Here is a tiny trained network, its code and every weight. The questions are about switching its units off for an input and a target symbol, where a switched-off unit gives its printed mean instead of its output.

import numpy as np


def w(rows, s, z=0):
    codes = np.array(rows[::2]) - 128.0
    scale = np.full(codes.shape[1], s)
    scale[-1] = z or s
    return codes * scale


def norm(h):
    return h / np.sqrt((h * h).mean(-1, keepdims=True) + 1e-5)


def f(y):
    return y / 2 * (1 + np.tanh(0.7978845608 * (y + 0.044715 * y**3)))


def softmax(a):
    e = np.exp(a - a.max(-1, keepdims=True))
    return e / e.sum(-1, keepdims=True)


def log_softmax(a):
    a = a - a.max(-1, keepdims=True)
    return a - np.log(np.exp(a).sum(-1, keepdims=True))


def net(x, mask):
    ids = ['Δαγηθξ'.index(c) for c in x.split()]
    T = len(ids)
    res = E[ids] + P[:T]
    u = 0
    for l in range(3):
        q, k, v = (norm(res) @ M[l].T for M in (Q, K, V))
        z = softmax(np.where(np.tri(T) > 0, q @ k.T / 2**0.5, -1e9)) @ v
        res = res + np.where(mask[u], z, O[l][:, -1]) @ O[l][:, :-1]
        u += 1
        y = f(norm(res) @ A[l][:, :-1].T + A[l][:, -1])
        res = res + np.where(mask[u : u + 4], y, B[l][:, -1]) @ B[l][:, :-1]
        u += 4
    return log_softmax(norm(res)[-1] @ U[:, :-1].T + U[:, -1])


Q, K, V, O, A, B = {}, {}, {}, {}, {}, {}
E = w([
[74,111,132,81,102,170,75,103],'Δ',
[3,85,110,82,146,145,131,123],'α',
[231,188,140,70,51,146,80,141],'γ',
[104,180,75,182,172,111,87,90],'η',
[89,216,159,141,87,109,252,134],'θ',
[170,54,93,117,154,20,234,160],'ξ',
],0.0016)
P = w([
[134,110,150,88,162,127,142,26],'0',
[98,164,19,55,95,138,91,136],'1',
[141,155,216,85,184,139,117,133],'2',
[108,90,114,196,83,154,118,100],'3',
[102,146,9,118,105,144,96,180],'4',
[155,146,202,134,182,137,124,179],'5',
[143,79,118,252,76,160,131,160],'6',
[117,152,40,158,119,131,108,236],'7',
],0.0029)
Q[0] = w([
[117,114,95,232,80,131,137,103],'0.h1',
[113,158,2,130,85,141,104,203],'0.h1',
],0.0094)
K[0] = w([
[75,111,145,163,141,213,12,227],'0.h1',
[172,186,142,253,172,92,147,207],'0.h1',
],0.0065)
V[0] = w([
[2,66,123,122,197,107,133,184],'0.h1',
[144,133,123,228,226,30,176,95],'0.h1',
],0.0022)
O[0] = w([
[99,83,121,111,222,254,130,112,41],'0.h1',
[231,226,48,125,175,151,182,86,252],'0.h1',
],0.0025,0.00037)
A[0] = w([
[147,93,155,173,27,90,2,54,8],'0.n1',
[202,176,151,63,44,113,32,172,28],'0.n2',
[168,160,78,210,153,130,205,9,46],'0.n3',
[171,195,98,91,137,55,147,185,125],'0.n4',
],0.0033,0.0015)
B[0] = w([
[188,141,76,152,69,188,148,124,131],'0.n1',
[4,103,100,152,194,77,160,105,169],'0.n2',
[98,111,184,75,56,112,65,206,167],'0.n3',
[89,101,117,132,105,215,109,119,245],'0.n4',
],0.0035,0.0012)
Q[1] = w([
[109,175,2,133,107,149,70,203],'1.h1',
[136,172,177,90,188,94,120,123],'1.h1',
],0.008)
K[1] = w([
[178,125,173,202,158,114,186,255],'1.h1',
[118,124,206,23,49,136,155,9],'1.h1',
],0.0061)
V[1] = w([
[115,145,140,98,68,128,253,162],'1.h1',
[73,228,136,160,107,147,106,131],'1.h1',
],0.0036)
O[1] = w([
[26,59,146,166,25,199,225,56,253],'1.h1',
[5,247,85,107,145,208,68,131,198],'1.h1',
],0.0024,0.00052)
A[1] = w([
[75,133,253,177,29,59,161,119,163],'1.n1',
[112,159,222,75,165,107,27,126,4],'1.n2',
[223,10,191,156,86,136,135,123,92],'1.n3',
[88,93,68,109,26,82,118,89,124],'1.n4',
],0.0035,0.0021)
B[1] = w([
[152,68,55,96,169,103,61,121,240],'1.n1',
[159,108,111,162,66,128,149,205,126],'1.n2',
[55,228,133,185,124,112,116,133,158],'1.n3',
[141,154,132,165,140,143,188,252,255],'1.n4',
],0.0042,0.0014)
Q[2] = w([
[24,163,31,205,51,118,144,131],'2.h1',
[145,116,81,86,21,253,43,133],'2.h1',
],0.0059)
K[2] = w([
[149,118,92,174,185,214,173,253],'2.h1',
[58,221,108,115,190,213,29,141],'2.h1',
],0.0055)
V[2] = w([
[108,115,79,70,72,227,126,252],'2.h1',
[147,105,177,194,15,90,88,148],'2.h1',
],0.0028)
O[2] = w([
[231,109,245,121,143,67,76,52,251],'2.h1',
[36,182,190,2,138,148,86,183,88],'2.h1',
],0.0024,0.0029)
A[2] = w([
[240,112,98,167,113,135,247,167,1],'2.n1',
[145,68,177,138,89,119,148,76,107],'2.n2',
[68,200,132,143,102,253,178,106,59],'2.n3',
[95,83,187,160,151,155,178,57,77],'2.n4',
],0.006,0.0057)
B[2] = w([
[253,113,67,115,108,187,171,189,249],'2.n1',
[128,111,84,184,159,127,113,137,154],'2.n2',
[114,103,183,147,117,234,105,73,218],'2.n3',
[137,230,93,124,206,104,54,168,125],'2.n4',
],0.0054,0.0016)
U = w([
[190,170,246,89,99,80,81,137,77],'Δ',
[127,2,119,110,150,86,100,78,11],'α',
[16,138,127,145,86,76,178,210,152],'γ',
[128,221,49,126,196,113,95,77,103],'η',
[79,127,168,159,111,214,132,75,235],'θ',
[213,112,95,132,122,157,177,170,188],'ξ',
],0.0061,0.0012)

Each question gives the input, a string of symbols that net reads in full, and the target symbol t.
The units are the heads (2 rows each of Q, K, V and O) and the neurons (one row each of A and B). Each row of codes is followed by its name. A weight is (code - 128) times the scale printed after its matrix; where a second scale follows, it is the last column's (O, A, B and U).
mask holds one flag per unit, layer by layer, with each layer's heads first. A switched-off unit (its flag False) gives its mean, the last column of its rows in O or B, instead of its output. The means were averaged over made-up inputs and are rounded, as every weight is.
A unit's drop is (log p(t) with every unit on - log p(t) with that unit switched off) / (log p(t) with every unit on - log p(t) with every unit switched off).
The circuit of an input: a set's keep is (log p(t) with only the set's units on - log p(t) with every unit switched off) / (log p(t) with every unit on - log p(t) with every unit switched off). Starting from the 12 units with the biggest drops (on a tie, the unit counted first), units are removed one at a time, each time the one whose removal leaves the highest keep (on an exact tie, the one counted first), for as long as the keep stays at least 0.8.
circuit, biggest first: the units of the circuit, biggest drop first
k most important neurons: the k neurons with the biggest drops, biggest first
top k neurons in layer l: the k neurons of layer l with the biggest drops, biggest first
input γ Δ η θ, target α: 2 most important neurons -> (1.n1, 2.n1)
input θ α ξ α Δ Δ, target η: circuit, biggest first -> (2.n4, 0.n3, 1.h1)
input Δ Δ γ, target γ: top neuron in layer 2 -> (2.n1)
input θ ξ θ Δ ξ η Δ Δ, target η: circuit, biggest first -> (1.h1, 2.n1, 0.h1)
input η γ γ Δ Δ θ θ θ, target θ: circuit, biggest first -> (1.h1, 2.n3)
input ξ η Δ Δ α, target α: top 2 neurons in layer 2 -> (2.n1, 2.n4)
input γ θ γ α Δ, target γ: circuit, biggest first -> (0.h1, 2.n1, 1.n4)
input θ γ η θ Δ ξ, target η: circuit, biggest first -> (2.n4, 1.n4, 1.h1)
input γ η ξ, target α: 2 most important neurons -> (1.n1, 1.n4)
input θ γ η α ξ α, target η: circuit, biggest first -> (2.n4, 1.h1, 0.n3)
input α α η θ θ Δ, target ξ: circuit, biggest first -> (2.h1, 1.h1, 0.n4)
input θ Δ α η γ Δ θ α, target θ: 2 most important neurons -> (1.n1, 2.n3)
input α Δ η γ θ η Δ, target Δ: top 2 neurons in layer 0 -> (0.n4, 0.n2)
input α η η, target ξ: circuit, biggest first -> (2.h1, 1.n2)
input α Δ η Δ θ η Δ γ, target η: top 2 neurons in layer 0 -> (0.n2, 0.n3)
input θ Δ θ, target η: circuit, biggest first -> (2.n4, 1.h1, 1.n1)
input Δ Δ Δ, target γ: top neuron in layer 1 -> (1.n2)
input η θ η θ Δ ξ, target Δ: top 2 neurons in layer 0 -> (0.n3, 0.n2)
input η ξ α θ γ η θ η, target θ: 2 most important neurons -> (1.n1, 0.n4)
input Δ α α, target γ: top neuron in layer 2 -> (2.n1)
